Small tables with named rows and columns. After each table, cells are looked up by row and column.

suz.csv
,sarud,neno,mosag,fopi,lepo,ludosu
bis,75163,74371,29355,-21606,24328,-40471
fibu,-12496,67319,-4039,-28293,61647,42971
folozi,17509,-27681,-93894,91849,77814,-11253
til,53182,21664,-65688,41238,-9376,-59717
melun,-68441,59083,71573,28272,-5819,72031
teligo,57382,1346,55566,-3006,31090,44009
bof,27226,52645,-13434,26176,43124,70998
mar,60247,45059,5778,54857,15042,-31290
vibo,-14989,52392,-35470,64170,-67736,-53188
zevuro,36817,15162,-3297,68960,18634,59722

teligo, mosag => 55566
til, fopi => 41238
vibo, fopi => 64170
zevuro, neno => 15162
mar, mosag => 5778
fibu, fopi => -28293
til, mosag => -65688
zevuro, sarud => 36817
melun, ludosu => 72031
til, sarud => 53182
mar, ludosu => -31290

pupari:
,ponemo,nasagef,gedonap
fibefe,0.4,0.9,-0.4
pero,0.0,0.9,0.9
nif,0.6,0.5,0.4
roralo,-0.6,0.3,0.1
kalo,0.0,0.4,0.9
ratet,0.3,-0.1,0.4
puduv,-0.4,0.2,-0.5
kebe,0.9,0.1,0.1

What is the ponemo of kalo in pupari?
0.0
What is the nasagef of pero in pupari?
0.9
What is the ponemo of puduv in pupari?
-0.4
What is the nasagef of ratet in pupari?
-0.1
What is the gedonap of kebe in pupari?
0.1
What is the ponemo of kebe in pupari?
0.9
What is the ponemo of roralo in pupari?
-0.6
What is the nasagef of fibefe in pupari?
0.9
What is the ponemo of nif in pupari?
0.6
What is the gedonap of roralo in pupari?
0.1
What is the gedonap of ratet in pupari?
0.4
What is the ponemo of ratet in pupari?
0.3
What is the ponemo of fibefe in pupari?
0.4
What is the nasagef of kebe in pupari?
0.1
What is the gedonap of nif in pupari?
0.4
What is the gedonap of pero in pupari?
0.9
What is the nasagef of kalo in pupari?
0.4
What is the nasagef of roralo in pupari?
0.3

legen:
         sopev  mizul  gomu  bosufek
pusatik   7279   5117  2615     3489
rade      7969   6480  8896     7842
dut       6456   4702  1815     3460
vas       6577   8840  9791     4820
nel       7265   3819  1592     4674
zibikev   5745   8481  8561     4223
pefive    4810   4814  2731     4478
ruga      5019   5465  7542     8552
vesav     5177   8117  9640     6120
naf       7334   3822  5094     8485

vas, sopev -> 6577
ruga, mizul -> 5465
dut, bosufek -> 3460
rade, bosufek -> 7842
pefive, gomu -> 2731
nel, gomu -> 1592
naf, sopev -> 7334
zibikev, bosufek -> 4223
ruga, bosufek -> 8552
dut, mizul -> 4702
pefive, bosufek -> 4478
pusatik, mizul -> 5117
pusatik, gomu -> 2615
dut, sopev -> 6456
pusatik, bosufek -> 3489
rade, sopev -> 7969

Table kef
cols = morofi, lufi, fodupu, siko, kene, kov, tinasam, zodevo
tokir: [6.27, 3.11, 6.45, 5.72, 6.78, 4.08, 7.10, 2.59]
sak: [5.53, 6.25, 4.32, 4.50, 5.11, 2.48, 4.98, 4.44]
fuz: [3.38, 5.06, 5.13, 4.25, 4.14, 6.30, 5.05, 3.75]
feti: [4.88, 5.18, 3.93, 4.36, 4.71, 4.49, 5.12, 3.98]
guf: [5.18, 4.59, 5.23, 5.20, 4.65, 5.82, 6.73, 3.02]
suf: [6.08, 4.49, 4.29, 4.57, 4.79, 4.29, 5.72, 5.53]
nula: [4.41, 4.55, 5.03, 4.69, 4.66, 5.42, 5.04, 3.71]
nul: [4.17, 4.91, 5.37, 4.55, 4.36, 3.44, 4.79, 5.15]
botozil: [5.52, 2.95, 5.65, 5.10, 5.13, 2.69, 5.96, 7.70]
siruri: [6.66, 3.70, 4.83, 4.47, 4.82, 4.41, 5.59, 6.97]
kevuk: [3.58, 4.44, 5.92, 4.26, 4.71, 4.45, 4.42, 5.66]
rozunu: [2.71, 6.53, 6.13, 4.55, 4.22, 3.83, 5.19, 5.20]
luvil: [4.87, 5.26, 5.42, 4.94, 3.87, 3.85, 4.44, 5.38]

What is the kene of suf in kef?
4.79
What is the zodevo of tokir in kef?
2.59
What is the fodupu of kevuk in kef?
5.92
What is the kene of rozunu in kef?
4.22
What is the kov of luvil in kef?
3.85
What is the lufi of guf in kef?
4.59
What is the fodupu of sak in kef?
4.32
What is the fodupu of tokir in kef?
6.45
What is the kov of siruri in kef?
4.41
What is the morofi of tokir in kef?
6.27
What is the siko of sak in kef?
4.50
Row with the largest kene: tokir

